Here is a tiny trained network, its code and every weight. The questions are about switching its units off for an input and a class, where a switched-off unit gives its printed mean instead of its output.

import numpy as np


def w(rows, s, z=0):
    codes = np.array(rows[::2]) - 128.0
    scale = np.full(codes.shape[1], s)
    scale[-1] = z or s
    return codes * scale


def norm(h):
    return h / np.sqrt((h * h).mean(-1, keepdims=True) + 1e-5)


def f(y):
    return np.maximum(y, 0)


def log_softmax(a):
    a = a - a.max(-1, keepdims=True)
    return a - np.log(np.exp(a).sum(-1, keepdims=True))


def net(x, mask):
    res = np.array(x, float).reshape(1, 2) / 4 @ E
    u = 0
    for l in range(4):
        y = f(norm(res) @ A[l][:, :-1].T + A[l][:, -1])
        res = res + np.where(mask[u : u + 6], y, B[l][:, -1]) @ B[l][:, :-1]
        u += 6
    return log_softmax(norm(res)[-1] @ U[:, :-1].T + U[:, -1])


A, B = {}, {}
E = w([
[67,173,116,111,130,250,156,137,105],'x0',
[135,195,36,157,80,132,99,156,131],'x1',
],0.002)
A[0] = w([
[104,100,173,130,175,156,166,58,98,105],'L0N1',
[56,124,171,89,155,249,177,108,86,3],'L0N2',
[127,130,129,133,130,127,129,127,127,118],'L0N3',
[131,2,204,105,189,77,151,95,118,179],'L0N4',
[129,148,102,147,130,114,116,136,122,65],'L0N5',
[117,130,136,132,130,168,139,111,128,76],'L0N6',
],0.0022,0.0014)
B[0] = w([
[150,136,85,101,69,122,88,163,140,183],'L0N1',
[66,137,78,192,118,224,171,204,80,215],'L0N2',
[131,127,125,123,130,128,127,130,126,128],'L0N3',
[190,2,133,135,98,69,79,111,165,251],'L0N4',
[149,99,108,117,116,105,128,152,126,137],'L0N5',
[131,130,119,142,134,149,137,136,123,145],'L0N6',
],0.0028,0.0033)
A[1] = w([
[66,66,251,128,227,185,213,45,73,47],'L1N1',
[129,121,137,115,153,124,138,120,122,83],'L1N2',
[135,138,136,128,146,129,143,125,124,1],'L1N3',
[129,148,143,118,179,120,132,107,117,20],'L1N4',
[113,112,150,129,145,141,140,88,132,63],'L1N5',
[118,120,173,92,208,125,145,63,110,69],'L1N6',
],0.0021,0.00081)
B[1] = w([
[252,136,48,119,48,99,31,250,185,254],'L1N1',
[139,143,114,142,109,113,136,136,130,132],'L1N2',
[124,120,134,156,146,148,119,122,136,128],'L1N3',
[160,144,104,123,108,121,83,133,167,128],'L1N4',
[154,130,115,127,117,125,112,155,129,139],'L1N5',
[158,150,80,134,86,126,74,178,152,148],'L1N6',
],0.0017,0.00094)
A[2] = w([
[141,131,130,132,130,127,139,122,121,111],'L2N1',
[135,217,100,142,137,85,109,92,125,5],'L2N2',
[94,163,166,94,174,186,182,129,81,50],'L2N3',
[160,38,253,51,149,91,104,118,169,159],'L2N4',
[131,198,104,143,133,102,116,74,137,56],'L2N5',
[130,129,132,124,132,129,127,126,123,115],'L2N6',
],0.0029,0.0011)
B[2] = w([
[126,132,128,125,133,131,123,130,125,128],'L2N1',
[166,58,127,93,95,109,129,196,126,150],'L2N2',
[165,120,163,192,168,4,137,42,159,169],'L2N3',
[107,250,77,229,123,78,188,87,89,254],'L2N4',
[157,104,131,103,109,125,120,177,128,145],'L2N5',
[129,129,127,132,126,129,128,130,124,128],'L2N6',
],0.0034)
A[3] = w([
[165,130,120,43,123,109,85,156,150,98],'L3N1',
[104,200,119,98,120,165,134,148,94,92],'L3N2',
[177,127,159,118,149,3,106,93,148,108],'L3N3',
[48,237,148,140,189,183,173,91,96,6],'L3N4',
[92,131,99,111,111,218,136,164,104,77],'L3N5',
[117,203,126,116,135,160,131,141,121,127],'L3N6',
],0.0041,0.0017)
B[3] = w([
[121,192,83,99,131,119,125,175,129,152],'L3N1',
[151,102,157,98,166,93,110,98,162,186],'L3N2',
[114,119,189,61,168,192,130,90,155,253],'L3N3',
[160,126,58,253,36,58,182,183,57,205],'L3N4',
[121,130,171,89,157,163,106,126,144,232],'L3N5',
[172,120,119,121,139,43,123,123,149,179],'L3N6',
],0.0049,0.004)
U = w([
[136,139,90,197,93,100,155,155,88,176],'0',
[152,158,114,33,130,116,92,153,161,138],'1',
[48,152,132,110,139,147,107,80,86,2],'2',
[89,89,171,120,126,232,128,155,110,119],'3',
[72,123,133,128,119,134,134,79,102,5],'4',
[137,97,210,118,155,100,138,11,154,148],'5',
],0.012,0.0065)

Each question gives the input, the list of numbers given to net, and the class t.
The units are the neurons (one row each of A and B). Each row of codes is followed by its name. A weight is (code - 128) times the scale printed after its matrix; where a second scale follows, it is the last column's (A, B and U).
mask holds one flag per neuron, layer by layer. A switched-off neuron (its flag False) gives its mean, the last column of its row in B, instead of its output. The means were averaged over made-up inputs and are rounded, as every weight is.
A unit's drop is (log p(t) with every unit on - log p(t) with that unit switched off) / (log p(t) with every unit on - log p(t) with every unit switched off).
The circuit of an input: a set's keep is (log p(t) with only the set's units on - log p(t) with every unit switched off) / (log p(t) with every unit on - log p(t) with every unit switched off). Starting from the 12 units with the biggest drops (on a tie, the unit counted first), units are removed one at a time, each time the one whose removal leaves the highest keep (on an exact tie, the one counted first), for as long as the keep stays at least 0.8.
circuit, biggest first: the units of the circuit, biggest drop first
k most important neurons: the k neurons with the biggest drops, biggest first
k most important neurons of layer l: the k neurons of layer l with the biggest drops, biggest first
drop when u is switched off: that unit's drop, to one decimal
input [4,-5], class 3: circuit, biggest first -> L0N2
input [3,-6], class 3: 3 most important neurons -> L0N2, L3N4, L2N3
input [7,-4], class 0: 4 most important neurons -> L3N4, L0N4, L2N3, L3N3
input [-7,8], class 1: circuit, biggest first -> L3N4, L2N4
input [2,-6], class 0: 3 most important neurons -> L0N4, L3N3, L0N2
input [2,8], class 1: 2 most important neurons -> L2N4, L3N4
input [4,-8], class 3: 3 most important neurons -> L0N2, L1N1, L3N4
input [-4,4], class 1: 2 most important neurons of layer 0 -> L0N4, L0N2
input [-3,5], class 1: 3 most important neurons -> L0N2, L3N4, L2N4
input [1,-4], class 0: 2 most important neurons -> L3N3, L0N2
input [1,8], class 1: 3 most important neurons -> L3N4, L2N4, L0N4
input [-3,3], class 1: 3 most important neurons -> L0N4, L0N2, L2N4
input [8,-4], class 0: 3 most important neurons -> L3N4, L0N4, L2N3
input [-2,5], class 1: circuit, biggest first -> L3N4
input [7,0], class 0: drop when L3N4 is switched off -> 1.2
input [-5,1], class 5: drop when L3N3 is switched off -> 0.2
input [7,-3], class 0: drop when L2N3 is switched off -> 0.1
